Below are the code and all the weights of a small trained network. Each question names an input and a target symbol and asks about switching units off, where a switched-off unit gives its printed mean instead of its output.

import numpy as np


def w(rows, s, z=0):
    codes = np.array(rows[::2]) - 128.0
    scale = np.full(codes.shape[1], s)
    scale[-1] = z or s
    return codes * scale


def norm(h):
    return h / np.sqrt((h * h).mean(-1, keepdims=True) + 1e-5)


def f(y):
    return y / 2 * (1 + np.tanh(0.7978845608 * (y + 0.044715 * y**3)))


def softmax(a):
    e = np.exp(a - a.max(-1, keepdims=True))
    return e / e.sum(-1, keepdims=True)


def log_softmax(a):
    a = a - a.max(-1, keepdims=True)
    return a - np.log(np.exp(a).sum(-1, keepdims=True))


def net(x, mask):
    ids = ['αβγδζηλμξπστφψω'.index(c) for c in x.split()]
    T = len(ids)
    res = E[ids] + P[:T]
    u = 0
    for l in range(3):
        r = norm(res)
        for j in range(2):
            rows = slice(2 * j, 2 * j + 2)
            q, k, v = (r @ M[l][rows].T for M in (Q, K, V))
            z = softmax(np.where(np.tri(T) > 0, q @ k.T / 2**0.5, -1e9)) @ v
            o = O[l][rows]
            res = res + np.where(mask[u + j], z, o[:, -1]) @ o[:, :-1]
        u += 2
        y = f(norm(res) @ A[l][:, :-1].T + A[l][:, -1])
        res = res + np.where(mask[u : u + 4], y, B[l][:, -1]) @ B[l][:, :-1]
        u += 4
    return log_softmax(norm(res)[-1] @ U[:, :-1].T + U[:, -1])


Q, K, V, O, A, B = {}, {}, {}, {}, {}, {}
E = w([
[111,188,91,117],'α',
[138,154,153,130],'β',
[83,153,95,144],'γ',
[177,167,132,106],'δ',
[139,153,155,130],'ζ',
[103,84,143,93],'η',
[104,255,197,184],'λ',
[85,154,96,147],'μ',
[146,135,176,152],'ξ',
[32,103,173,125],'π',
[145,86,120,169],'σ',
[183,164,135,109],'τ',
[88,151,182,107],'φ',
[139,150,158,132],'ψ',
[89,123,123,156],'ω',
],0.024)
P = w([
[229,88,178,255],'0',
[185,89,193,191],'1',
[176,96,177,156],'2',
[151,136,114,87],'3',
[156,129,119,81],'4',
[159,123,119,87],'5',
[157,133,110,75],'6',
[159,125,109,78],'7',
[155,139,97,72],'8',
[159,136,97,78],'9',
[160,153,84,59],'10',
[167,133,102,89],'11',
],0.0063)
Q[0] = w([
[42,179,195,67],'0.h0',
[134,7,54,2],'0.h0',
[252,57,181,80],'0.h1',
[237,188,70,141],'0.h1',
],0.0087)
K[0] = w([
[2,203,160,47],'0.h0',
[134,46,93,99],'0.h0',
[231,197,145,157],'0.h1',
[154,187,93,84],'0.h1',
],0.012)
V[0] = w([
[117,39,89,2],'0.h0',
[161,107,113,201],'0.h0',
[168,165,120,119],'0.h1',
[114,185,154,177],'0.h1',
],0.0079)
O[0] = w([
[142,2,243,194,1],'0.h0',
[146,95,98,60,115],'0.h0',
[209,111,164,78,141],'0.h1',
[152,155,36,192,188],'0.h1',
],0.0081,0.0062)
A[0] = w([
[62,122,18,117,41],'0.n0',
[98,199,142,73,157],'0.n1',
[170,161,141,129,199],'0.n2',
[35,255,107,142,254],'0.n3',
],0.0094,0.00088)
B[0] = w([
[98,43,131,255,157],'0.n0',
[174,84,197,107,182],'0.n1',
[155,137,86,41,150],'0.n2',
[164,103,148,196,247],'0.n3',
],0.0095,0.013)
Q[1] = w([
[196,98,203,188],'1.h0',
[12,155,219,83],'1.h0',
[204,138,150,126],'1.h1',
[81,145,160,101],'1.h1',
],0.011)
K[1] = w([
[61,213,211,42],'1.h0',
[158,2,113,133],'1.h0',
[93,64,138,112],'1.h1',
[93,187,114,198],'1.h1',
],0.0081)
V[1] = w([
[107,193,170,87],'1.h0',
[158,157,23,134],'1.h0',
[247,2,84,162],'1.h1',
[196,41,41,42],'1.h1',
],0.0074)
O[1] = w([
[63,235,174,92,176],'1.h0',
[82,31,174,124,178],'1.h0',
[254,94,161,128,253],'1.h1',
[157,107,78,225,58],'1.h1',
],0.0076,0.0036)
A[1] = w([
[190,122,124,136,71],'1.n0',
[36,69,90,104,15],'1.n1',
[2,31,138,199,249],'1.n2',
[140,193,80,174,172],'1.n3',
],0.0094,0.0021)
B[1] = w([
[152,53,25,109,185],'1.n0',
[59,95,117,105,120],'1.n1',
[66,207,69,1,253],'1.n2',
[154,190,228,57,218],'1.n3',
],0.0059,0.0045)
Q[2] = w([
[224,243,65,141],'2.h0',
[132,61,163,1],'2.h0',
[233,162,197,97],'2.h1',
[122,160,188,156],'2.h1',
],0.0093)
K[2] = w([
[151,247,168,110],'2.h0',
[138,95,123,42],'2.h0',
[111,110,169,112],'2.h1',
[111,183,180,124],'2.h1',
],0.013)
V[2] = w([
[25,116,108,113],'2.h0',
[189,155,151,222],'2.h0',
[146,112,4,2],'2.h1',
[64,117,214,54],'2.h1',
],0.0082)
O[2] = w([
[189,151,88,143,9],'2.h0',
[4,131,151,112,253],'2.h0',
[100,138,2,46,34],'2.h1',
[105,49,180,96,86],'2.h1',
],0.0088,0.005)
A[2] = w([
[98,14,248,124,145],'2.n0',
[172,98,98,135,244],'2.n1',
[164,2,25,152,2],'2.n2',
[55,220,19,164,43],'2.n3',
],0.0069,0.0024)
B[2] = w([
[83,63,3,146,251],'2.n0',
[164,71,128,140,169],'2.n1',
[205,231,190,204,143],'2.n2',
[80,101,139,188,207],'2.n3',
],0.011,0.0031)
U = w([
[118,8,100,123,212],'α',
[117,134,72,126,107],'β',
[139,133,88,153,83],'γ',
[111,130,98,124,30],'δ',
[120,122,114,138,30],'ζ',
[116,55,242,159,90],'η',
[22,128,126,55,224],'λ',
[140,140,74,154,67],'μ',
[121,122,115,126,224],'ξ',
[139,116,137,136,199],'π',
[146,124,108,167,53],'σ',
[127,126,108,120,255],'τ',
[124,233,184,150,105],'φ',
[127,136,82,137,48],'ψ',
[230,105,130,213,102],'ω',
],0.015,0.0034)

Each question gives the input, a string of symbols that net reads in full, and the target symbol t.
The units are the heads (2 rows each of Q, K, V and O) and the neurons (one row each of A and B). Each row of codes is followed by its name. A weight is (code - 128) times the scale printed after its matrix; where a second scale follows, it is the last column's (O, A, B and U).
mask holds one flag per unit, layer by layer, with each layer's heads first. A switched-off unit (its flag False) gives its mean, the last column of its rows in O or B, instead of its output. The means were averaged over made-up inputs and are rounded, as every weight is.
A unit's drop is (log p(t) with every unit on - log p(t) with that unit switched off) / (log p(t) with every unit on - log p(t) with every unit switched off).
The circuit of an input: a set's keep is (log p(t) with only the set's units on - log p(t) with every unit switched off) / (log p(t) with every unit on - log p(t) with every unit switched off). Starting from the 12 units with the biggest drops (on a tie, the unit counted first), units are removed one at a time, each time the one whose removal leaves the highest keep (on an exact tie, the one counted first), for as long as the keep stays at least 0.8.
circuit, biggest first: the units of the circuit, biggest drop first
unit that matters most: the unit with the biggest drop
k most important neurons: the k neurons with the biggest drops, biggest first
k most important neurons of layer l: the k neurons of layer l with the biggest drops, biggest first
heads that matter: for each layer, one digit per head in row order, 1 if its drop is at least 0.15 and else 0, layers parted by /
input β φ η ξ, target α: unit that matters most	0.n3
input ξ μ ω φ η τ η γ ψ, target α: heads that matter	10 / 00 / 01
input τ ψ τ σ α, target ω: circuit, biggest first	[1.h1, 0.h0]
input ξ α δ β δ β ζ π π π ζ, target λ: heads that matter	00 / 01 / 01
input λ λ ψ α, target φ: circuit, biggest first	[1.n3, 2.n0]
input σ λ δ τ ξ γ α δ π ξ, target λ: heads that matter	00 / 00 / 01
input π π π δ π μ α, target λ: 2 most important neurons	[1.n2, 1.n3]
input β φ σ η ζ, target α: 2 most important neurons	[0.n3, 2.n0]
input ξ ψ μ α φ τ μ η ψ μ β, target α: heads that matter	10 / 00 / 01
input ω η β α α ζ, target α: heads that matter	10 / 00 / 10
input λ μ λ α α, target φ: heads that matter	10 / 00 / 00
input λ ξ σ β, target ω: 2 most important neurons of layer 0	[0.n3, 0.n0]
input β λ ξ ζ σ β, target ω: heads that matter	10 / 01 / 00
input β β π, target λ: 2 most important neurons of layer 0	[0.n3, 0.n0]
input φ σ σ ζ φ ω ζ ω φ, target η: heads that matter	00 / 00 / 01
input λ λ π, target λ: heads that matter	00 / 01 / 00
input β η μ φ ξ ξ ω σ ζ, target ω: 2 most important neurons of layer 1	[1.n0, 1.n2]
input λ λ ζ, target φ: unit that matters most	0.h0
input ξ ζ λ π ζ, target λ: heads that matter	00 / 00 / 01
input α γ ξ λ η φ λ α α φ β, target η: circuit, biggest first	[2.h1]
input φ ζ λ α α α λ μ η η ξ, target α: heads that matter	10 / 01 / 11
input δ σ λ ξ ξ ζ λ σ ζ, target ω: 4 most important neurons	[1.n2, 0.n3, 1.n0, 2.n1]
input δ η α, target α: heads that matter	10 / 00 / 10
input ξ ω δ λ ξ, target φ: 2 most important neurons	[2.n0, 1.n2]
input ω γ α φ τ φ ζ, target η: heads that matter	10 / 00 / 01
input γ δ λ π β, target λ: heads that matter	00 / 00 / 01
input δ α η β, target α: unit that matters most	0.h0
input α β ξ η ξ α, target α: heads that matter	00 / 00 / 00
input σ λ π γ ξ ξ, target λ: 2 most important neurons of layer 1	[1.n2, 1.n0]
input π ζ π γ α, target λ: 2 most important neurons of layer 1	[1.n2, 1.n3]
